Below are the code and all the weights of a small trained network. Each question names an input and a class and asks about switching units off, where a switched-off unit gives its printed mean instead of its output.

import numpy as np


def w(rows, s, z=0):
    codes = np.array(rows[::2]) - 128.0
    scale = np.full(codes.shape[1], s)
    scale[-1] = z or s
    return codes * scale


def f(y):
    return y / 2 * (1 + np.tanh(0.7978845608 * (y + 0.044715 * y**3)))


def log_softmax(a):
    a = a - a.max(-1, keepdims=True)
    return a - np.log(np.exp(a).sum(-1, keepdims=True))


def net(x, mask):
    res = np.array(x, float).reshape(1, 4) / 4 @ E
    y = f(res @ A[0][:, :-1].T + A[0][:, -1])
    res = res + np.where(mask, y, B[0][:, -1]) @ B[0][:, :-1]
    return log_softmax(res[-1] @ U[:, :-1].T + U[:, -1])


A, B = {}, {}
E = w([
[139,139,137,130,116,130,144,116,125],'x0',
[123,120,219,72,156,26,172,216,186],'x1',
[41,120,80,97,20,29,100,102,67],'x2',
[183,179,186,56,63,170,1,198,138],'x3',
],0.0046)
A[0] = w([
[73,126,83,112,6,21,111,113,98,185],'n1',
[130,123,139,126,124,127,131,125,130,16],'n2',
[122,131,56,154,99,212,109,85,117,2],'n3',
[99,113,49,152,193,82,227,97,128,103],'n4',
[132,130,122,123,125,132,130,127,123,70],'n5',
[109,122,89,147,166,108,181,104,124,88],'n6',
[129,129,89,135,115,173,114,100,117,8],'n7',
[127,133,63,146,113,205,106,86,106,3],'n8',
[146,133,143,115,111,134,97,139,122,85],'n9',
[127,129,137,128,132,119,130,131,131,36],'n10',
[121,125,227,119,164,14,158,170,146,6],'n11',
[162,140,170,117,68,151,46,158,129,117],'n12',
[121,128,127,129,126,129,132,133,120,125],'n13',
[128,135,137,129,133,116,130,130,128,60],'n14',
[123,135,174,111,150,72,150,157,142,11],'n15',
[137,129,129,130,126,130,131,130,126,133],'n16',
[125,131,125,128,137,123,132,130,124,58],'n17',
[135,121,121,121,134,121,132,120,124,116],'n18',
[114,112,106,150,151,114,170,108,126,98],'n19',
[163,125,171,130,221,210,158,144,137,155],'n20',
[129,131,128,136,148,142,130,136,139,147],'n21',
[155,137,169,108,72,154,54,151,137,124],'n22',
[155,123,152,129,177,183,141,136,141,147],'n23',
[95,125,101,120,73,78,118,125,121,174],'n24',
[130,126,126,128,137,137,132,136,129,178],'n25',
[133,128,137,135,131,131,127,125,127,156],'n26',
[130,127,126,125,131,128,131,133,121,131],'n27',
[154,138,156,128,190,188,146,137,138,131],'n28',
],0.011,0.00075)
B[0] = w([
[154,134,126,179,246,116,130,115,151,255],'n1',
[123,121,123,127,129,130,124,133,129,123],'n2',
[142,110,42,99,80,119,150,151,130,190],'n3',
[101,147,248,106,78,150,97,127,114,220],'n4',
[125,120,126,126,131,129,122,135,132,125],'n5',
[115,133,181,118,109,141,111,132,124,169],'n6',
[133,120,94,114,111,123,138,142,129,149],'n7',
[139,111,51,103,84,116,150,148,132,183],'n8',
[121,131,152,127,118,133,129,125,123,144],'n9',
[130,127,122,127,123,130,129,127,129,125],'n10',
[144,107,1,97,52,138,147,142,119,215],'n11',
[98,133,220,117,94,144,123,123,113,204],'n12',
[132,132,129,128,129,131,131,126,127,128],'n13',
[126,115,121,124,131,132,117,137,131,126],'n14',
[133,118,77,116,96,130,136,134,123,163],'n15',
[123,119,128,127,133,126,121,136,131,129],'n16',
[129,130,129,127,124,129,130,127,127,125],'n17',
[128,128,131,127,128,130,124,130,128,128],'n18',
[117,129,164,119,118,136,110,132,124,156],'n19',
[138,135,123,168,213,105,125,113,138,219],'n20',
[131,134,132,133,137,125,129,123,129,135],'n21',
[98,131,210,117,97,138,117,120,117,198],'n22',
[132,134,125,151,173,113,130,116,133,175],'n23',
[146,137,129,151,180,125,135,120,139,176],'n24',
[136,138,131,132,127,126,136,115,124,132],'n25',
[122,118,126,126,136,127,119,134,132,130],'n26',
[129,132,127,130,126,128,130,124,127,128],'n27',
[136,130,122,154,184,113,127,117,136,184],'n28',
],0.024,0.0069)
U = w([
[157,149,128,222,254,90,121,91,178,242],'0',
[45,154,236,89,76,188,77,118,85,149],'1',
[151,96,19,71,65,124,162,160,126,3],'2',
],0.0094,0.00053)

Each question gives the input, the list of numbers given to net, and the class t.
The units are the neurons (one row each of A and B). Each row of codes is followed by its name. A weight is (code - 128) times the scale printed after its matrix; where a second scale follows, it is the last column's (A, B and U).
mask holds one flag per neuron, in row order. A switched-off neuron (its flag False) gives its mean, the last column of its row in B, instead of its output. The means were averaged over made-up inputs and are rounded, as every weight is.
A unit's drop is (log p(t) with every unit on - log p(t) with that unit switched off) / (log p(t) with every unit on - log p(t) with every unit switched off).
most important unit: the unit with the biggest drop
top k neurons: the k neurons with the biggest drops, biggest first
drop of u: that unit's drop, to one decimal
input [7,-8,-1,-7], class 2: most important unit => n3
input [6,7,8,8], class 0: top 3 neurons => [n1, n4, n24]
input [-6,-6,4,3], class 2: top 3 neurons => [n3, n8, n20]
input [0,-6,-4,-5], class 2: top 4 neurons => [n3, n8, n1, n12]
input [1,4,-4,5], class 1: top 3 neurons => [n1, n12, n22]
input [-7,0,-6,8], class 1: top 3 neurons => [n12, n22, n1]
input [-6,5,-4,0], class 2: top 2 neurons => [n11, n1]
input [-3,-4,0,-3], class 2: top 3 neurons => [n12, n22, n3]
input [1,5,7,7], class 0: top 2 neurons => [n1, n4]
input [3,-5,6,3], class 0: top 2 neurons => [n1, n11]
input [-7,-1,-5,-7], class 1: top 2 neurons => [n4, n1]
input [6,8,-4,-7], class 2: top 2 neurons => [n11, n15]
input [-4,-3,-2,-2], class 2: top 3 neurons => [n1, n12, n22]
input [-6,-7,1,-8], class 1: most important unit => n4
input [7,-2,1,-1], class 2: drop of n1 => 1.0
input [6,4,7,3], class 0: drop of n1 => 1.7
input [4,5,0,-6], class 1: drop of n4 => 1.3
input [-7,-5,3,-2], class 2: drop of n3 => 0.1
